Below are the code and all the weights of a small trained network. Each question names an input and a class and asks about switching units off, where a switched-off unit gives its printed mean instead of its output.

import numpy as np


def w(rows, s, z=0):
    codes = np.array(rows[::2]) - 128.0
    scale = np.full(codes.shape[1], s)
    scale[-1] = z or s
    return codes * scale


def norm(h):
    return h / np.sqrt((h * h).mean(-1, keepdims=True) + 1e-5)


def f(y):
    return np.maximum(y, 0)


def log_softmax(a):
    a = a - a.max(-1, keepdims=True)
    return a - np.log(np.exp(a).sum(-1, keepdims=True))


def net(x, mask):
    res = np.array(x, float).reshape(1, 4) / 4 @ E
    u = 0
    for l in range(2):
        y = f(norm(res) @ A[l][:, :-1].T + A[l][:, -1])
        res = res + np.where(mask[u : u + 14], y, B[l][:, -1]) @ B[l][:, :-1]
        u += 14
    return log_softmax(norm(res)[-1] @ U[:, :-1].T + U[:, -1])


A, B = {}, {}
E = w([
[190,94,6,254,40,167,210,115],'x0',
[125,107,56,124,111,93,19,46],'x1',
[127,75,210,233,3,86,65,226],'x2',
[135,65,172,112,136,210,125,117],'x3',
],0.0053)
A[0] = w([
[117,214,65,175,110,2,178,138,142],'L0N0',
[138,62,35,102,58,140,71,100,71],'L0N1',
[120,130,154,152,132,111,58,180,180],'L0N2',
[70,180,139,65,184,136,141,95,140],'L0N3',
[127,23,128,171,145,218,133,94,112],'L0N4',
[133,99,52,70,117,137,187,58,52],'L0N5',
[68,113,95,84,97,130,37,82,65],'L0N6',
[96,82,151,99,137,218,92,135,62],'L0N7',
[84,96,105,206,114,157,117,163,130],'L0N8',
[179,72,127,109,114,223,103,130,55],'L0N9',
[141,105,92,158,79,130,194,52,23],'L0N10',
[116,170,180,144,137,191,233,198,85],'L0N11',
[132,115,150,115,54,121,102,134,28],'L0N12',
[179,108,72,178,122,147,134,110,1],'L0N13',
],0.0099,0.0061)
B[0] = w([
[166,184,138,73,100,254,22,136,254],'L0N0',
[121,190,105,232,229,135,158,118,211],'L0N1',
[83,41,101,101,169,150,92,166,234],'L0N2',
[139,33,134,131,154,137,86,167,242],'L0N3',
[161,199,102,77,107,224,20,136,208],'L0N4',
[108,32,74,113,140,200,141,197,213],'L0N5',
[104,223,121,238,214,100,148,64,195],'L0N6',
[163,188,112,97,98,104,60,144,163],'L0N7',
[80,98,45,113,116,163,171,133,203],'L0N8',
[156,190,89,102,35,196,66,150,166],'L0N9',
[156,65,125,173,57,56,129,108,196],'L0N10',
[130,193,101,212,207,138,157,111,233],'L0N11',
[93,20,80,165,92,151,160,184,150],'L0N12',
[180,138,186,97,78,46,171,28,177],'L0N13',
],0.0089,0.0068)
A[1] = w([
[127,217,163,24,50,39,246,24,78],'L1N0',
[111,201,163,135,145,147,207,174,104],'L1N1',
[72,89,45,91,111,192,201,127,160],'L1N2',
[154,208,169,21,70,74,216,154,3],'L1N3',
[185,110,79,146,18,119,246,80,107],'L1N4',
[134,123,85,23,182,150,170,85,81],'L1N5',
[182,196,146,71,72,155,87,108,167],'L1N6',
[19,117,188,46,160,62,124,103,117],'L1N7',
[72,142,91,70,161,111,185,61,138],'L1N8',
[125,174,66,119,40,134,142,91,116],'L1N9',
[101,170,164,60,154,170,157,176,52],'L1N10',
[83,211,112,154,165,159,190,81,138],'L1N11',
[46,112,148,179,76,88,117,185,109],'L1N12',
[119,160,130,139,142,172,158,165,57],'L1N13',
],0.013,0.012)
B[1] = w([
[220,146,184,176,123,14,144,107,128],'L1N0',
[101,145,59,196,147,98,114,50,149],'L1N1',
[146,57,155,136,91,68,113,159,254],'L1N2',
[224,20,190,211,60,43,25,209,128],'L1N3',
[131,167,213,76,153,67,198,102,192],'L1N4',
[81,82,79,136,5,118,151,172,159],'L1N5',
[77,161,172,63,159,168,80,171,216],'L1N6',
[187,176,209,101,127,116,158,57,183],'L1N7',
[160,111,90,189,58,104,163,179,139],'L1N8',
[121,131,162,99,190,129,121,98,205],'L1N9',
[109,147,87,137,102,136,109,104,145],'L1N10',
[138,117,85,191,172,110,89,88,193],'L1N11',
[140,67,57,116,98,105,166,138,165],'L1N12',
[181,174,110,159,135,83,84,95,146],'L1N13',
],0.016,0.0094)
U = w([
[229,170,244,65,161,45,187,50,202],'0',
[129,23,63,146,32,96,150,197,124],'1',
[147,179,58,238,203,106,107,43,147],'2',
[94,210,126,57,108,206,49,161,188],'3',
[148,97,143,127,208,117,97,169,165],'4',
[4,174,143,125,94,152,226,116,8],'5',
[32,219,129,151,56,145,228,123,8],'6',
[16,180,128,109,102,141,211,113,8],'7',
],0.016,0.013)

Each question gives the input, the list of numbers given to net, and the class t.
The units are the neurons (one row each of A and B). Each row of codes is followed by its name. A weight is (code - 128) times the scale printed after its matrix; where a second scale follows, it is the last column's (A, B and U).
mask holds one flag per neuron, layer by layer. A switched-off neuron (its flag False) gives its mean, the last column of its row in B, instead of its output. The means were averaged over made-up inputs and are rounded, as every weight is.
A unit's drop is (log p(t) with every unit on - log p(t) with that unit switched off) / (log p(t) with every unit on - log p(t) with every unit switched off).
The circuit of an input: a set's keep is (log p(t) with only the set's units on - log p(t) with every unit switched off) / (log p(t) with every unit on - log p(t) with every unit switched off). Starting from the 12 units with the biggest drops (on a tie, the unit counted first), units are removed one at a time, each time the one whose removal leaves the highest keep (on an exact tie, the one counted first), for as long as the keep stays at least 0.8.
units of the circuit, in order: the units of the circuit, biggest drop first
top k neurons: the k neurons with the biggest drops, biggest first
top k neurons in layer l: the k neurons of layer l with the biggest drops, biggest first
drop of u: that unit's drop, to one decimal
input [-1,7,7,-3], class 1: top 3 neurons in layer 0 => (L0N12; L0N2; L0N11)
input [0,-4,3,2], class 2: units of the circuit, in order => (L0N11)
input [6,3,-7,7], class 1: top 2 neurons in layer 1 => (L1N2; L1N5)
input [-5,4,5,-3], class 0: top 4 neurons in layer 0 => (L0N5; L0N11; L0N1; L0N3)
input [-1,-2,-7,7], class 1: top 2 neurons in layer 0 => (L0N0; L0N5)
input [-1,8,6,-1], class 2: top 3 neurons => (L0N6; L0N1; L0N5)
input [6,-5,6,-3], class 0: top 2 neurons in layer 0 => (L0N3; L0N5)
input [5,-7,-3,8], class 3: top 3 neurons in layer 0 => (L0N4; L0N9; L0N1)
input [-3,-8,-5,-8], class 2: top 2 neurons => (L0N11; L0N4)
input [6,6,-1,-3], class 0: top 3 neurons in layer 0 => (L0N13; L0N10; L0N11)
input [6,5,-5,-6], class 0: top 3 neurons in layer 0 => (L0N10; L0N13; L0N4)
input [5,2,-1,-2], class 0: top 3 neurons => (L0N13; L0N10; L1N4)
input [1,5,-6,-7], class 3: top 2 neurons in layer 0 => (L0N0; L0N8)
input [-4,8,1,8], class 2: units of the circuit, in order => (L0N6)
input [0,5,-1,-7], class 3: top 2 neurons => (L0N0; L1N6)
input [8,5,-2,5], class 0: top 2 neurons => (L1N4; L0N13)
input [-7,-4,6,4], class 0: top 3 neurons => (L1N7; L0N0; L0N5)
input [-4,-2,-5,5], class 1: top 2 neurons => (L0N0; L1N5)
input [7,4,-2,-6], class 0: top 3 neurons => (L1N4; L0N13; L0N10)
input [-4,-5,-7,-5], class 1: units of the circuit, in order => (L1N5)
input [1,2,-5,-7], class 3: top 2 neurons => (L0N0; L1N6)
input [6,-5,6,-6], class 0: top 2 neurons in layer 1 => (L1N4; L1N9)
input [-3,-8,1,-8], class 2: top 2 neurons in layer 0 => (L0N11; L0N4)
input [3,-4,-2,-1], class 2: drop of L0N11 => 6.2
input [-2,1,-3,-6], class 3: drop of L0N0 => 1.4
input [-2,0,1,-4], class 3: drop of L0N0 => 1.0
